cols: T K F W
[145 144 132 114]  j840
[141  91 141 116]  j89
[116  91 110 141]  j475
[143 136 124 102]  j897
[103 136 143 124]  j647
[130 107 124 155]  j287
[115 102 110 129]  j229
[107  80  92 119]  j845
col: [124 155]  W
where: [130]  j287, 1
col: [103 130]  T
perm: [124 103 136 143]  j647
perm: [ 91 110 116 141]  j475
dup j89:   [141]

cols: H D R Z Y G E
[130 144 125 130 142 103 113] -> j457
[126 201 131 113  64 122 121] -> j227
[127 149 144 128  89 102  99] -> j786
[113 121 100 126 201 122  63] -> j355
col: [103 122]  G
col: [144 100]  R
gone j227: [126 122 121  64 201 113]  [131]
perm: [ 64 126 201 122 113 131 121]  j227
where: [99]  j786, 7

cols: L M Q A P U N C V B
[167 128 141 127 127 162 129 128 127 128] = j275
[ 97 127 129 128 169 130 128 128 129 127] = j682
[128 129  75 117 140 109 140 129 128 129] = j599
[114 115 116 104 118 115 115 127 128 126] = j340
[112 128 121 138  86 110 133 127 129 127] = j629
[ 86 127 157 139 130 112 133 127 128 130] = j47
find: [112 128 121 138  86 110 133 127 129 127]  j629
gone j629: [121 110 112  86 127 129 127 128 133]  [138]
where: [116]  j340, 3
dup j629:   [127]
dup j340:   [115]

cols: Dozaz Pogud Vonav tofo
[100 120 108 185] = j757
[126 128 127 130] = j92
[156 138 149  88] = j715
[148 135 143  88] = j280
col: [120 128 138]  Pogud
find: [156 138 149  88]  j715
perm: [ 88 138 149 156]  j715
col: [100 126 156]  Dozaz

cols: gudez fime vekan tudi vido gegi gab vik
[172 171 121 157 101 102 117 139] -> j104
[ 86 177 170  85 110 146 168  76] -> j454
[ 80  84  96  92 179 120 144 152] -> j180
[116 141 128 178  97 178  93 161] -> j677
[168  77 135  80 158 181  96 118] -> j116
[107 124 119 110  87 112 144 151] -> j919
[152  81  77  87  92 111  91 122] -> j514
[179  84  78 139 179  75 129 168] -> j526
[150  88 120  74 134  96 127  91] -> j126
[136 159 160 175 170 110 169 137] -> j261
[130 177 181 169 117 152  97 160] -> j225
find: [172 171 121 157 101 102 117 139]  j104
col: [ 86  80 116 168 107 152 179]  gudez
gone j104: [101 157 171 121 139 117 172]  [102]
col: [136 130]  gudez

cols: Gumaf Guno bopo Vovu tipub Naba Ruv lizi leb dupi
[139 127 120 119 137 174  98 146 188 154] = j665
[137 126 122 119 137 163 103 143 184 144] = j614
[152 132 114 118 122 172  96 147 187 154] = j589
[141 127 121 118 138 167 103 143 185 149] = j255
[152 131 115 118 130 173  96 149 188 150] = j704
[167 132 112 121 121 170  96 145 183 155] = j115
[134 125 122 121 135 161 108 141 189 152] = j76
[134 125 122 121 135 161 108 141 182 142] = j8
[164 133 110 122 123 165  99 143 175 147] = j857
[142 128 119 119 130 168 100 146 188 152] = j208
[148 130 117 119 128 167  96 147 188 156] = j98
[168 133 111 122 121 170  92 144 180 150] = j135
find: [137 126 122 119 137 163 103 143 184 144]  j614
perm: [ 99 122 110 165 175 147 143 133 123 164]  j857

cols: beb pafe Zilap Tani Bel zas pifad misil sasu rifin
[ 65 162 173 174 195 176 177  56 101 113] = j928
[133 129 138  70 127  69 146 132 155  80] = j157
[145  63 118  58 158 142  73  95  56 174] = j836
[184 163  64 120 173  76 136 191  64 178] = j601
[188 104 161  83 175  92 150 152 184 105] = j306
[105 161  74  62  58 182 182  96 166  97] = j964
[152 131 162 189 175  56 136 130  64  89] = j981
col: [127 158]  Bel
col: [ 92 182]  zas
dup j601:   [64]

cols: Ligu naka fen Zipu
[150 129 131 109] -> j347
[126 145 138 133] -> j893
[123 151 126 133] -> j499
[131 149 129 109] -> j706
[145 104 115 114] -> j465
[129 128 120 132] -> j174
[126 136 108 107] -> j880
[133 140 114 181] -> j531
gone j880: [108 126 136]  [107]
where: [136]  j880, 2
col: [150 126 123]  Ligu
gone j347: [150 109 129]  [131]
perm: [129 149 109 131]  j706

cols: nolu lom Gofog Sepi bupe tevo Ged
[132  96  94  61  91  61 146] -> j85
[132  96  94  61  91  92 146] -> j445
[ 84  96 163  60 195  62 100] -> j617
find: [ 84  96 163  60 195  62 100]  j617
gone j445: [ 96  92 146  91  94  61]  [132]
gone j445: [ 92  94  91  96 132 146]  [61]
perm: [146 132  96  94  61  91  61]  j85

